Below are the code and all the weights of a small trained network. Each question names an input and a target symbol and asks about switching units off, where a switched-off unit gives its printed mean instead of its output.

import numpy as np


def w(rows, s, z=0):
    codes = np.array(rows[::2]) - 128.0
    scale = np.full(codes.shape[1], s)
    scale[-1] = z or s
    return codes * scale


def norm(h):
    return h / np.sqrt((h * h).mean(-1, keepdims=True) + 1e-5)


def f(y):
    return y / 2 * (1 + np.tanh(0.7978845608 * (y + 0.044715 * y**3)))


def softmax(a):
    e = np.exp(a - a.max(-1, keepdims=True))
    return e / e.sum(-1, keepdims=True)


def log_softmax(a):
    a = a - a.max(-1, keepdims=True)
    return a - np.log(np.exp(a).sum(-1, keepdims=True))


def net(x, mask):
    ids = ['αγεζθλξπσω'.index(c) for c in x.split()]
    T = len(ids)
    res = E[ids] + P[:T]
    u = 0
    for l in range(2):
        q, k, v = (norm(res) @ M[l].T for M in (Q, K, V))
        z = softmax(np.where(np.tri(T) > 0, q @ k.T / 2**0.5, -1e9)) @ v
        res = res + np.where(mask[u], z, O[l][:, -1]) @ O[l][:, :-1]
        u += 1
        y = f(norm(res) @ A[l][:, :-1].T + A[l][:, -1])
        res = res + np.where(mask[u : u + 12], y, B[l][:, -1]) @ B[l][:, :-1]
        u += 12
    return log_softmax(norm(res)[-1] @ U[:, :-1].T + U[:, -1])


Q, K, V, O, A, B = {}, {}, {}, {}, {}, {}
E = w([
[167,112,134,4,166],'α',
[57,124,113,184,225],'γ',
[146,105,66,168,93],'ε',
[161,141,175,184,136],'ζ',
[104,111,120,126,212],'θ',
[80,43,3,104,159],'λ',
[94,64,143,71,172],'ξ',
[202,149,179,148,158],'π',
[8,240,135,138,96],'σ',
[146,96,93,167,87],'ω',
],0.017)
P = w([
[124,2,204,191,135],'0',
[122,188,60,191,221],'1',
[135,203,37,169,202],'2',
[118,191,36,155,153],'3',
[89,104,138,117,34],'4',
[72,51,160,62,20],'5',
[95,63,152,61,48],'6',
[123,117,116,93,102],'7',
[150,162,83,85,139],'8',
[139,150,88,87,120],'9',
[107,128,105,92,96],'10',
],0.0067)
Q[0] = w([
[38,17,242,50,76],'0.h1',
[73,152,191,159,1],'0.h1',
],0.0047)
K[0] = w([
[179,205,1,150,159],'0.h1',
[191,209,170,104,231],'0.h1',
],0.0059)
V[0] = w([
[115,114,254,143,210],'0.h1',
[236,132,152,112,148],'0.h1',
],0.0069)
O[0] = w([
[169,156,73,81,9,254],'0.h1',
[192,71,146,75,199,161],'0.h1',
],0.013,0.0028)
A[0] = w([
[70,203,206,38,126,20],'0.n1',
[40,99,168,116,183,24],'0.n2',
[50,149,61,187,179,102],'0.n3',
[33,218,157,93,194,60],'0.n4',
[86,46,66,99,180,2],'0.n5',
[148,163,242,97,123,56],'0.n6',
[103,194,202,34,166,83],'0.n7',
[122,182,152,157,185,80],'0.n8',
[99,90,101,150,5,127],'0.n9',
[152,195,254,119,95,61],'0.n10',
[123,134,125,56,185,110],'0.n11',
[87,73,99,46,217,139],'0.n12',
],0.0098,0.0068)
B[0] = w([
[24,101,119,138,160,138],'0.n1',
[153,77,121,84,128,139],'0.n2',
[174,118,133,89,191,187],'0.n3',
[95,85,161,55,81,168],'0.n4',
[149,199,12,108,140,141],'0.n5',
[190,143,120,187,152,146],'0.n6',
[137,105,103,179,230,147],'0.n7',
[123,115,77,107,168,124],'0.n8',
[154,182,60,132,154,255],'0.n9',
[195,168,155,190,137,181],'0.n10',
[131,103,135,68,118,146],'0.n11',
[112,156,72,76,137,200],'0.n12',
],0.011,0.0053)
Q[1] = w([
[116,153,42,104,220],'1.h1',
[103,87,175,2,169],'1.h1',
],0.0075)
K[1] = w([
[50,105,87,144,2],'1.h1',
[37,227,156,79,210],'1.h1',
],0.0059)
V[1] = w([
[18,77,128,243,3],'1.h1',
[232,151,127,236,70],'1.h1',
],0.0059)
O[1] = w([
[135,253,132,52,204,59],'1.h1',
[170,98,120,115,220,254],'1.h1',
],0.013,0.0041)
A[1] = w([
[152,85,99,109,139,27],'1.n1',
[82,102,72,87,89,99],'1.n2',
[103,139,186,9,162,254],'1.n3',
[143,119,153,82,69,2],'1.n4',
[142,130,103,215,77,113],'1.n5',
[212,155,111,5,85,112],'1.n6',
[32,53,99,106,130,133],'1.n7',
[41,207,145,81,91,73],'1.n8',
[128,90,115,177,183,110],'1.n9',
[171,118,158,202,129,135],'1.n10',
[55,197,152,93,80,127],'1.n11',
[147,211,151,89,157,103],'1.n12',
],0.012,0.0054)
B[1] = w([
[111,31,71,209,125,144],'1.n1',
[188,160,121,125,132,208],'1.n2',
[86,35,227,89,112,241],'1.n3',
[155,50,89,166,138,109],'1.n4',
[89,78,213,27,146,198],'1.n5',
[94,171,177,183,76,251],'1.n6',
[159,204,167,72,198,216],'1.n7',
[84,169,165,247,73,199],'1.n8',
[74,104,85,195,143,188],'1.n9',
[59,157,170,139,147,253],'1.n10',
[15,96,133,182,87,189],'1.n11',
[66,49,129,72,75,149],'1.n12',
],0.011,0.0053)
U = w([
[194,7,141,127,32,71],'α',
[65,119,80,210,231,3],'γ',
[123,97,141,24,213,66],'ε',
[138,178,114,117,113,23],'ζ',
[230,142,108,197,67,173],'θ',
[119,179,92,71,193,191],'λ',
[150,164,126,101,55,72],'ξ',
[167,131,137,62,81,190],'π',
[2,118,126,143,73,204],'σ',
[118,28,124,122,140,148],'ω',
],0.012,0.0049)

Each question gives the input, a string of symbols that net reads in full, and the target symbol t.
The units are the heads (2 rows each of Q, K, V and O) and the neurons (one row each of A and B). Each row of codes is followed by its name. A weight is (code - 128) times the scale printed after its matrix; where a second scale follows, it is the last column's (O, A, B and U).
mask holds one flag per unit, layer by layer, with each layer's heads first. A switched-off unit (its flag False) gives its mean, the last column of its rows in O or B, instead of its output. The means were averaged over made-up inputs and are rounded, as every weight is.
A unit's drop is (log p(t) with every unit on - log p(t) with that unit switched off) / (log p(t) with every unit on - log p(t) with every unit switched off).
The circuit of an input: a set's keep is (log p(t) with only the set's units on - log p(t) with every unit switched off) / (log p(t) with every unit on - log p(t) with every unit switched off). Starting from the 12 units with the biggest drops (on a tie, the unit counted first), units are removed one at a time, each time the one whose removal leaves the highest keep (on an exact tie, the one counted first), for as long as the keep stays at least 0.8.
circuit, biggest first: the units of the circuit, biggest drop first
most important unit: the unit with the biggest drop
top k neurons: the k neurons with the biggest drops, biggest first
top k neurons in layer l: the k neurons of layer l with the biggest drops, biggest first
drop of u: that unit's drop, to one decimal
input π θ ζ, target α: circuit, biggest first -> [0.h1 1.h1]
input α α ζ ε, target ω: circuit, biggest first -> [1.n5 1.n8]
input ζ ε ζ ε ζ θ ε ε α ζ λ, target λ: top 2 neurons in layer 0 -> [0.n5 0.n12]
input ω θ α π, target ε: circuit, biggest first -> [1.n12 1.n8]
input ξ ζ α, target α: most important unit -> 0.h1
input σ γ ζ α ζ ζ ζ ζ ζ θ θ, target σ: circuit, biggest first -> [1.h1 0.n9]
input ε ε σ σ ζ ε, target λ: circuit, biggest first -> [1.h1 0.h1]
input ε ε π σ ζ σ ζ σ θ, target σ: circuit, biggest first -> [1.h1 0.n4 1.n8]
input σ ζ ζ, target λ: circuit, biggest first -> [0.h1 1.h1 1.n8]
input π ζ α α α ζ ξ λ, target λ: circuit, biggest first -> [1.n7 1.n3]
input θ ζ π ζ ε ε ζ ζ ε ε, target θ: top 4 neurons in layer 0 -> [0.n3 0.n7 0.n10 0.n6]
input ζ ε ε α ζ, target γ: top 3 neurons -> [1.n10 1.n9 1.n3]
input θ α ζ σ ζ ζ, target θ: top 2 neurons in layer 1 -> [1.n3 1.n7]
input ζ π ζ ζ, target θ: most important unit -> 0.h1
input ε ω π ε, target γ: top 2 neurons -> [1.n9 0.n3]
input ζ ζ θ, target θ: top 2 neurons in layer 1 -> [1.n6 1.n5]
input ζ ε ε γ γ, target ε: top 3 neurons -> [0.n3 1.n7 0.n4]
input θ γ ξ ζ, target π: top 3 neurons in layer 1 -> [1.n5 1.n8 1.n11]
input ε γ σ σ ζ ζ, target λ: top 2 neurons in layer 0 -> [0.n9 0.n4]
input ω ε ζ, target ε: most important unit -> 1.h1
input ξ λ ζ, target π: drop of 1.n8 -> 0.2
input ζ σ ζ θ σ α ζ ξ ζ α ξ, target σ: drop of 1.n6 -> 0.2
input ω ζ ε γ λ σ ζ ζ α, target σ: drop of 1.n3 -> 0.0
input λ α ζ, target σ: drop of 1.n10 -> 0.2
